Below are the code and all the weights of a small trained network. Each question names an input and a class and asks about switching units off, where a switched-off unit gives its printed mean instead of its output.

import numpy as np


def w(rows, s, z=0):
    codes = np.array(rows[::2]) - 128.0
    scale = np.full(codes.shape[1], s)
    scale[-1] = z or s
    return codes * scale


def norm(h):
    return h / np.sqrt((h * h).mean(-1, keepdims=True) + 1e-5)


def f(y):
    return np.maximum(y, 0)


def log_softmax(a):
    a = a - a.max(-1, keepdims=True)
    return a - np.log(np.exp(a).sum(-1, keepdims=True))


def net(x, mask):
    res = np.array(x, float).reshape(1, 5) / 4 @ E
    u = 0
    for l in range(2):
        y = f(norm(res) @ A[l][:, :-1].T + A[l][:, -1])
        res = res + np.where(mask[u : u + 8], y, B[l][:, -1]) @ B[l][:, :-1]
        u += 8
    return log_softmax(norm(res)[-1] @ U[:, :-1].T + U[:, -1])


A, B = {}, {}
E = w([
[202,74,114,145,123,62,121,162,194,168,191,174],'x0',
[255,114,51,201,102,140,157,133,110,96,158,109],'x1',
[139,149,119,131,125,124,130,106,160,144,133,117],'x2',
[158,141,111,110,203,33,77,171,134,116,96,88],'x3',
[125,129,123,127,128,137,118,141,112,137,141,120],'x4',
],0.011)
A[0] = w([
[197,134,131,142,127,140,164,44,53,87,109,56,5],'L0N0',
[129,90,77,76,154,64,64,177,190,162,152,166,55],'L0N1',
[139,40,134,95,81,72,96,102,144,216,147,205,77],'L0N2',
[173,139,116,131,188,53,42,98,92,118,105,120,107],'L0N3',
[127,195,133,170,246,54,106,131,100,57,87,1,15],'L0N4',
[155,165,139,34,178,47,66,149,124,139,76,99,47],'L0N5',
[152,109,8,152,196,147,201,106,92,120,127,144,129],'L0N6',
[156,73,183,124,206,106,87,103,203,240,123,111,99],'L0N7',
],0.0073,0.0017)
B[0] = w([
[141,174,191,122,179,182,36,101,84,14,188,116,204],'L0N0',
[87,75,158,156,129,100,126,82,179,73,180,181,209],'L0N1',
[137,205,133,1,85,149,155,168,95,137,168,144,204],'L0N2',
[44,152,114,114,154,174,70,185,121,88,116,172,210],'L0N3',
[173,132,75,35,43,77,141,140,134,191,127,97,254],'L0N4',
[72,130,231,196,138,109,166,141,65,107,65,52,224],'L0N5',
[151,156,128,106,94,90,240,163,143,85,141,146,200],'L0N6',
[110,85,140,97,142,149,105,147,57,106,134,175,200],'L0N7',
],0.009,0.0086)
A[1] = w([
[118,139,190,48,147,83,152,165,136,238,120,109,113],'L1N0',
[200,126,52,122,154,62,81,151,117,97,101,104,41],'L1N1',
[147,91,93,178,70,88,161,157,155,98,137,177,122],'L1N2',
[91,41,88,143,187,68,104,202,186,82,178,166,5],'L1N3',
[2,140,95,129,126,107,79,111,82,75,122,105,199],'L1N4',
[124,131,201,231,145,160,147,103,95,129,120,21,190],'L1N5',
[44,123,158,89,139,235,73,80,154,177,77,109,42],'L1N6',
[152,116,136,127,155,132,141,135,101,107,75,49,118],'L1N7',
],0.0087,0.0033)
B[1] = w([
[125,146,112,154,52,92,155,82,85,152,200,161,216],'L1N0',
[105,122,65,95,174,163,25,171,155,137,88,155,175],'L1N1',
[166,88,127,198,118,133,145,142,170,192,126,2,177],'L1N2',
[94,105,86,203,174,179,79,113,147,112,68,91,186],'L1N3',
[197,156,121,174,165,157,143,110,221,154,145,140,254],'L1N4',
[100,131,214,183,84,132,134,30,108,114,70,98,180],'L1N5',
[166,56,21,102,216,144,120,128,117,156,67,147,195],'L1N6',
[117,151,176,84,101,105,170,145,83,160,98,152,176],'L1N7',
],0.0094,0.0097)
U = w([
[147,89,50,136,238,229,155,46,140,192,41,210,126],'0',
[64,189,237,108,94,62,178,64,48,222,39,67,149],'1',
[167,174,223,204,65,193,162,42,50,42,152,81,207],'2',
[205,236,82,69,78,88,62,223,72,60,68,57,41],'3',
[75,67,138,45,46,169,167,85,90,205,247,247,42],'4',
[45,70,228,183,203,71,63,174,177,104,171,204,253],'5',
[240,75,111,223,54,175,207,201,183,200,255,93,63],'6',
[168,36,54,239,183,120,22,219,201,122,131,53,40],'7',
],0.0098,0.0026)

Each question gives the input, the list of numbers given to net, and the class t.
The units are the neurons (one row each of A and B). Each row of codes is followed by its name. A weight is (code - 128) times the scale printed after its matrix; where a second scale follows, it is the last column's (A, B and U).
mask holds one flag per neuron, layer by layer. A switched-off neuron (its flag False) gives its mean, the last column of its row in B, instead of its output. The means were averaged over made-up inputs and are rounded, as every weight is.
A unit's drop is (log p(t) with every unit on - log p(t) with that unit switched off) / (log p(t) with every unit on - log p(t) with every unit switched off).
most important unit: the unit with the biggest drop
k most important neurons: the k neurons with the biggest drops, biggest first
top k neurons in layer l: the k neurons of layer l with the biggest drops, biggest first
drop of u: that unit's drop, to one decimal
input [0,2,8,0,1], class 2: most important unit => L0N4
input [0,-7,0,-1,-1], class 0: top 2 neurons in layer 1 => [L1N6; L1N4]
input [-8,-4,-2,0,7], class 0: 4 most important neurons => [L1N6; L1N4; L0N5; L0N6]
input [-5,1,5,1,-1], class 3: top 2 neurons in layer 0 => [L0N4; L0N5]
input [-4,6,-1,1,7], class 3: top 2 neurons in layer 0 => [L0N5; L0N4]
input [0,-2,3,-7,6], class 0: 2 most important neurons => [L0N4; L1N6]
input [-6,0,7,-5,5], class 0: 3 most important neurons => [L1N6; L0N5; L0N6]
input [0,-1,-4,6,4], class 1: top 2 neurons in layer 0 => [L0N5; L0N4]
input [0,-7,-2,-6,-6], class 0: 3 most important neurons => [L1N6; L0N4; L0N6]
input [-2,-7,-7,0,1], class 0: top 2 neurons in layer 0 => [L0N6; L0N4]
input [8,-1,8,4,-4], class 5: 2 most important neurons => [L0N2; L0N7]
input [-5,-1,1,-2,-4], class 0: 2 most important neurons => [L1N6; L0N5]
input [5,-1,-5,4,5], class 5: 2 most important neurons => [L0N2; L0N5]
input [6,-1,-5,0,6], class 4: 2 most important neurons => [L0N2; L0N0]
input [6,6,6,3,-4], class 7: most important unit => L1N3
input [-4,0,-6,5,4], class 1: top 2 neurons in layer 0 => [L0N5; L0N2]
input [-8,-2,-1,-5,-8], class 0: 2 most important neurons => [L1N6; L0N5]
input [-1,-2,-1,-5,6], class 0: drop of L1N6 => 0.1
input [-6,-6,6,-7,-4], class 0: drop of L1N6 => 0.3
input [-6,-4,5,-3,-5], class 0: drop of L1N6 => 0.2
